Mafik: [-89.8  -5.1  13.3   2.3  47.3]
Vevid: [20.5 -5.1 13.3  2.3 47.3]
silop: [-66.2   0.1 -27.3 -37.7 -53.5]
Fadi: [  6.9   1.2  -6.7  17.2 -44.0]
Vevid => [20.5 -5.1 13.3  2.3 47.3]
Fadi => [  6.9   1.2  -6.7  17.2 -44.0]
Mafik => [-89.8  -5.1  13.3   2.3  47.3]

Zez: [ 83.8 -16.7  -7.1  43.4 -28.2  10.0  69.1 -54.4  55.2  -9.9  45.6   7.5
  55.0   9.3  -1.1  26.1  48.6   4.4  31.9  73.0 -24.4  71.4  79.2 -91.4
  25.1 -84.8 -46.9 -63.6 -64.4 -77.3  54.1   5.6 -20.5  34.6  51.0  36.5
 -28.6 -10.2  42.6  -6.2  68.8   6.7  16.3 -71.5]
vago: [ 88.1  62.3 -62.5 -76.9 -77.7  59.7 -79.3 -67.9 -38.3 -17.1  12.2  64.7
  -6.0  41.5  60.3 -54.0  77.6  68.8   2.8  92.6  67.3 -75.4 -80.0 -85.0
 -60.8 -92.0 -76.9 -26.2  57.1 -54.8 -68.2  36.2 -21.4 -48.5 -27.8  64.2
 -24.2  63.6 -71.7  31.7  90.0 -62.4 -53.0 -65.4]
dilev: [ 46.2 -57.7  82.4 -57.4  49.4  -1.4 -57.9 -44.4 -51.1 -36.4   3.4 -52.1
 -59.8   9.5 -63.9  67.5  62.3  92.0  84.2  76.9  68.2 -50.1 -52.7  47.0
 -53.2  63.7  46.5  64.9  86.4  52.0 -38.3 -43.0  45.6 -12.6 -42.4 -54.8
  74.5 -55.5 -45.0  45.7 -38.0  31.4  21.7  69.5]
boro: [  4.9 -72.9  93.5 -80.0  79.4 -48.1  31.0 -68.0  50.6  54.3 -88.7 -81.9
 -56.1 -88.0 -72.9  95.1  52.2  67.2  82.7  21.8 -27.1  -9.8 -35.4  53.1
 -70.4  60.7  78.6  82.5  12.1  75.9  50.1 -86.2  40.2  77.0  58.0 -95.2
  94.6 -88.4  77.7  48.8 -49.5  73.0 -74.2  78.9]
feku: [ 83.8 -16.7  -7.1  43.4 -28.2  10.0  69.1  58.2  55.2  52.4  45.6   7.5
  55.0   9.3  -1.1  26.1  48.6   4.4  31.9  73.0 -24.4  71.4  79.2 -91.4
  25.1 -84.8 -46.9 -63.6 -64.4 -77.3  54.1   5.6 -20.5  34.6  51.0  36.5
 -28.6 -10.2  42.6  -6.2  68.8   6.7  16.3 -71.5]
ter: [-50.2 -51.3 -56.6  -1.6 -82.2 -77.8  46.1  12.9  50.6  71.8 -40.6 -28.5
  16.8 -38.7 -30.1 -39.4 -55.5  58.3 -49.0   3.4   1.7  21.2  36.4 -51.3
  62.5 -94.5  64.6  78.2  69.1  46.2   9.7 -78.6  88.4  84.3  73.8 -70.0
 -70.4 -56.3  50.9 -78.1 -64.9  80.7  13.6  44.3]
Mizun: [-41.2 -34.1 -67.4  -1.4 -70.1 -13.7  57.3   7.0  56.5  21.9 -42.4 -45.0
  39.3 -72.3 -31.2 -72.0 -30.6   2.7 -66.9 -73.9 -87.8  16.1  39.3 -76.4
   0.4 -81.9  71.6  56.2 -89.2  34.1  32.3 -39.4 -66.6  87.7  73.6  19.8
 -65.1  -5.0  55.9 -54.1  15.6  85.8 -45.7   1.6]
Funi: [-24.4 -70.2  81.1 -80.8  94.4  13.8  87.3 -55.7  90.0 -31.6 -89.4 -90.5
  -7.3 -83.6 -70.3  73.6  52.9  61.0  39.4 -39.1 -99.2  30.9  -9.5  35.8
 -80.2  47.8  96.0  40.9 -81.0  74.0  91.6 -70.4 -87.6  98.4  79.8 -72.1
  63.8 -68.8  90.5  21.0  37.6  88.1 -86.3  46.7]
seta: [ 84.1  -3.5  37.9   1.9  28.5  56.3  -2.2  34.3 -56.7 -44.1  55.5  -2.9
 -21.4  16.9  -7.5  43.3  75.4  37.2  69.5  62.1 -16.2  44.8  36.3 -44.8
 -30.8  -1.2 -63.9 -54.6 -47.5 -38.1  11.1  23.4 -73.5 -60.7 -39.0  31.9
  24.1   5.5 -56.6  44.6  83.5 -63.0  26.5 -62.9]
ruv: [ 23.8 -53.9  48.0 -19.0  32.9 -60.9 -83.7 -20.0 -78.2 -62.9  14.1 -29.3
 -73.1  32.4 -29.0  62.9  10.6  56.4  62.7  42.2  43.8 -47.7 -37.5  57.6
 -39.9  39.8 -40.7  16.7  65.2  18.0 -69.8 -31.7  16.0 -47.7 -61.8 -61.8
  54.1 -77.8 -61.4  14.2 -84.7 -50.0  53.3  46.9]
Bobe: [-13.4 -11.8 -40.6 -76.6   1.0 -19.7  42.2 -71.6  72.4  70.1 -83.8 -16.7
  33.1 -44.1 -27.0 -22.0  -5.1  61.0 -40.5   0.2  44.2 -30.2 -34.0  26.6
  -3.7 -73.2  63.0  77.1  82.8  59.4  51.4 -77.9  83.6  81.7  59.7 -66.3
  23.8 -27.3  71.5 -26.4 -13.4  65.5 -87.9  45.7]
Lil: [ 28.3  63.1  59.1 -52.4  69.1  80.3 -62.6 -58.3 -45.9 -43.9 -54.0  33.7
  -9.4  33.5  42.4  53.9  43.8  13.6  48.2   4.9  68.1 -63.5 -80.0  87.7
 -36.7  86.1  28.3  40.4  26.2  60.6 -24.8  48.1  13.5 -20.4 -73.3  -2.7
  64.6  67.8 -32.7  59.0  63.3 -34.8 -70.4  59.9]
feku => [ 83.8 -16.7  -7.1  43.4 -28.2  10.0  69.1  58.2  55.2  52.4  45.6   7.5
  55.0   9.3  -1.1  26.1  48.6   4.4  31.9  73.0 -24.4  71.4  79.2 -91.4
  25.1 -84.8 -46.9 -63.6 -64.4 -77.3  54.1   5.6 -20.5  34.6  51.0  36.5
 -28.6 -10.2  42.6  -6.2  68.8   6.7  16.3 -71.5]
vago => [ 88.1  62.3 -62.5 -76.9 -77.7  59.7 -79.3 -67.9 -38.3 -17.1  12.2  64.7
  -6.0  41.5  60.3 -54.0  77.6  68.8   2.8  92.6  67.3 -75.4 -80.0 -85.0
 -60.8 -92.0 -76.9 -26.2  57.1 -54.8 -68.2  36.2 -21.4 -48.5 -27.8  64.2
 -24.2  63.6 -71.7  31.7  90.0 -62.4 -53.0 -65.4]
dilev => [ 46.2 -57.7  82.4 -57.4  49.4  -1.4 -57.9 -44.4 -51.1 -36.4   3.4 -52.1
 -59.8   9.5 -63.9  67.5  62.3  92.0  84.2  76.9  68.2 -50.1 -52.7  47.0
 -53.2  63.7  46.5  64.9  86.4  52.0 -38.3 -43.0  45.6 -12.6 -42.4 -54.8
  74.5 -55.5 -45.0  45.7 -38.0  31.4  21.7  69.5]
Mizun => [-41.2 -34.1 -67.4  -1.4 -70.1 -13.7  57.3   7.0  56.5  21.9 -42.4 -45.0
  39.3 -72.3 -31.2 -72.0 -30.6   2.7 -66.9 -73.9 -87.8  16.1  39.3 -76.4
   0.4 -81.9  71.6  56.2 -89.2  34.1  32.3 -39.4 -66.6  87.7  73.6  19.8
 -65.1  -5.0  55.9 -54.1  15.6  85.8 -45.7   1.6]
Funi => [-24.4 -70.2  81.1 -80.8  94.4  13.8  87.3 -55.7  90.0 -31.6 -89.4 -90.5
  -7.3 -83.6 -70.3  73.6  52.9  61.0  39.4 -39.1 -99.2  30.9  -9.5  35.8
 -80.2  47.8  96.0  40.9 -81.0  74.0  91.6 -70.4 -87.6  98.4  79.8 -72.1
  63.8 -68.8  90.5  21.0  37.6  88.1 -86.3  46.7]

